Below is a small trained network, with its code and all its weights. Each question gives an input and a class and asks what happens when units are switched off, that is, made to give their printed mean instead of their output.

import numpy as np


def w(rows, s, z=0):
    codes = np.array(rows[::2]) - 128.0
    scale = np.full(codes.shape[1], s)
    scale[-1] = z or s
    return codes * scale


def f(y):
    return np.maximum(y, 0)


def log_softmax(a):
    a = a - a.max(-1, keepdims=True)
    return a - np.log(np.exp(a).sum(-1, keepdims=True))


def net(x, mask):
    res = np.array(x, float).reshape(1, 6) / 4 @ E
    y = f(res @ A[0][:, :-1].T + A[0][:, -1])
    res = res + np.where(mask, y, B[0][:, -1]) @ B[0][:, :-1]
    return log_softmax(res[-1] @ U[:, :-1].T + U[:, -1])


A, B = {}, {}
E = w([
[114,137,113,67,87,129,221,115,83,181,202,144],'x0',
[144,128,129,78,167,134,138,120,132,142,103,6],'x1',
[129,128,127,129,128,128,128,130,127,128,128,128],'x2',
[45,59,82,136,123,134,160,129,117,183,65,149],'x3',
[128,128,129,126,130,128,129,128,129,127,128,129],'x4',
[127,128,130,129,128,128,129,132,131,129,128,127],'x5',
],0.013)
A[0] = w([
[136,118,138,143,119,129,107,147,150,141,105,79,84],'neuron 0',
[116,118,111,128,156,144,147,130,133,162,55,130,54],'neuron 1',
[140,137,125,111,110,134,154,136,114,161,176,105,41],'neuron 2',
[148,142,129,179,107,120,75,125,128,85,155,248,73],'neuron 3',
[129,123,123,127,129,131,134,126,135,117,119,132,130],'neuron 4',
[133,129,127,99,121,118,173,119,121,143,184,107,39],'neuron 5',
[136,132,135,105,111,129,179,135,123,156,189,108,81],'neuron 6',
[181,167,135,119,131,128,123,124,126,82,214,146,112],'neuron 7',
[131,114,124,129,124,122,131,132,151,151,109,142,182],'neuron 8',
[121,115,106,145,139,130,148,122,136,134,146,140,73],'neuron 9',
[187,156,140,139,163,133,70,134,136,68,110,26,141],'neuron 10',
[77,86,113,122,135,120,145,122,125,148,46,114,14],'neuron 11',
[134,146,116,80,128,128,172,116,116,135,173,118,24],'neuron 12',
[97,123,132,129,129,133,175,118,127,154,139,175,90],'neuron 13',
[117,120,126,103,128,140,146,121,135,165,123,62,10],'neuron 14',
[170,163,153,125,121,125,131,134,133,96,218,143,29],'neuron 15',
[117,105,129,190,146,126,57,128,144,93,28,164,51],'neuron 16',
[114,117,112,147,101,114,148,122,117,126,136,163,83],'neuron 17',
[137,120,124,88,143,133,166,115,122,137,145,156,148],'neuron 18',
[81,108,123,120,104,128,185,141,126,171,141,221,122],'neuron 19',
[123,124,132,115,123,130,120,137,129,146,124,64,180],'neuron 20',
[111,123,121,97,151,125,164,128,128,138,115,54,38],'neuron 21',
[138,157,138,108,144,113,116,108,137,92,133,75,76],'neuron 22',
[127,112,124,101,119,119,146,120,112,146,107,46,45],'neuron 23',
[103,114,115,102,133,114,151,131,113,157,134,163,70],'neuron 24',
],0.017,0.013)
B[0] = w([
[164,123,128,116,129,132,120,118,143,125,127,142,159],'neuron 0',
[89,134,150,123,165,125,121,130,141,86,130,135,164],'neuron 1',
[115,137,157,123,161,131,118,116,140,96,139,137,156],'neuron 2',
[68,137,184,134,174,130,130,125,169,68,128,127,216],'neuron 3',
[133,137,145,165,134,122,113,116,122,146,139,130,134],'neuron 4',
[95,112,167,138,158,126,123,121,163,100,123,134,163],'neuron 5',
[72,147,144,143,151,140,127,136,140,95,122,129,180],'neuron 6',
[16,123,116,131,129,130,133,122,118,135,110,119,192],'neuron 7',
[93,140,123,126,131,131,130,124,121,130,135,130,170],'neuron 8',
[143,119,116,107,111,141,140,115,153,130,118,119,137],'neuron 9',
[252,125,155,119,146,130,138,128,154,107,135,131,252],'neuron 10',
[87,146,194,144,156,129,137,127,170,68,143,125,180],'neuron 11',
[121,134,171,137,143,118,136,127,159,86,128,134,161],'neuron 12',
[190,131,111,119,113,120,130,149,115,158,130,121,180],'neuron 13',
[74,128,94,134,100,124,122,137,111,166,136,117,157],'neuron 14',
[77,130,90,137,93,118,121,136,92,170,139,136,168],'neuron 15',
[23,131,94,129,99,123,134,130,93,161,133,123,218],'neuron 16',
[167,117,116,119,124,134,130,123,123,160,126,126,164],'neuron 17',
[122,126,108,137,110,123,125,130,120,144,126,114,177],'neuron 18',
[185,121,80,122,91,126,119,130,96,175,128,117,241],'neuron 19',
[117,126,152,135,139,129,120,128,150,100,121,136,194],'neuron 20',
[53,126,108,131,112,126,120,139,96,141,129,143,173],'neuron 21',
[194,110,124,120,125,136,121,130,135,137,111,127,171],'neuron 22',
[56,141,108,142,114,122,139,116,107,150,132,125,174],'neuron 23',
[180,115,106,117,120,136,122,111,118,147,112,133,166],'neuron 24',
],0.025,0.022)
U = w([
[132,155,191,138,168,117,133,132,168,58,131,129,211],'0',
[83,145,73,139,75,106,133,150,56,174,135,127,138],'1',
[255,116,105,94,95,125,128,132,119,157,125,126,2],'2',
],0.0097,0.0053)

Each question gives the input, the list of numbers given to net, and the class t.
The units are the neurons (one row each of A and B). Each row of codes is followed by its name. A weight is (code - 128) times the scale printed after its matrix; where a second scale follows, it is the last column's (A, B and U).
mask holds one flag per neuron, in row order. A switched-off neuron (its flag False) gives its mean, the last column of its row in B, instead of its output. The means were averaged over made-up inputs and are rounded, as every weight is.
A unit's drop is (log p(t) with every unit on - log p(t) with that unit switched off) / (log p(t) with every unit on - log p(t) with every unit switched off).
The circuit of an input: a set's keep is (log p(t) with only the set's units on - log p(t) with every unit switched off) / (log p(t) with every unit on - log p(t) with every unit switched off). Starting from the 12 units with the biggest drops (on a tie, the unit counted first), units are removed one at a time, each time the one whose removal leaves the highest keep (on an exact tie, the one counted first), for as long as the keep stays at least 0.8.
circuit, biggest first: the units of the circuit, biggest drop first
k most important neurons: the k neurons with the biggest drops, biggest first
drop when u is switched off: that unit's drop, to one decimal
input [1,-7,-5,-8,-5,2], class 1: 2 most important neurons -> [neuron 15; neuron 7]
input [-8,3,-1,-6,1,-1], class 2: circuit, biggest first -> [neuron 10]
input [1,0,1,6,-7,0], class 2: 3 most important neurons -> [neuron 16; neuron 7; neuron 3]
input [0,6,7,5,-4,8], class 0: 2 most important neurons -> [neuron 11; neuron 16]
input [0,4,-2,-4,1,3], class 2: 2 most important neurons -> [neuron 3; neuron 10]
input [6,-2,6,-7,4,8], class 1: 3 most important neurons -> [neuron 15; neuron 7; neuron 10]
input [5,-2,5,-7,1,-7], class 1: 3 most important neurons -> [neuron 15; neuron 7; neuron 10]
input [2,0,0,4,5,-3], class 2: 2 most important neurons -> [neuron 16; neuron 7]
input [6,8,-5,0,-2,-3], class 0: 3 most important neurons -> [neuron 12; neuron 5; neuron 16]
input [-1,1,-1,5,2,6], class 0: 2 most important neurons -> [neuron 11; neuron 15]
input [0,1,2,7,-4,-5], class 0: 3 most important neurons -> [neuron 11; neuron 16; neuron 1]
input [6,7,0,-1,-2,-3], class 0: 4 most important neurons -> [neuron 12; neuron 5; neuron 16; neuron 19]
input [-7,0,8,3,-3,-8], class 1: 4 most important neurons -> [neuron 16; neuron 3; neuron 12; neuron 5]
input [3,-7,-5,-5,-3,1], class 1: circuit, biggest first -> [neuron 15]
input [6,8,6,-1,5,3], class 0: 2 most important neurons -> [neuron 12; neuron 5]
input [-2,6,8,6,1,0], class 0: 2 most important neurons -> [neuron 11; neuron 19]
input [-1,2,5,5,6,-5], class 0: drop when neuron 11 is switched off -> 1.4
input [4,-8,-3,-6,-7,1], class 1: drop when neuron 0 is switched off -> 0.0
input [-7,4,-1,-8,1,6], class 2: drop when neuron 10 is switched off -> 0.1
input [-1,3,3,8,1,-5], class 0: circuit, biggest first -> [neuron 11]
input [4,-3,1,-8,-3,3], class 1: drop when neuron 10 is switched off -> 0.4
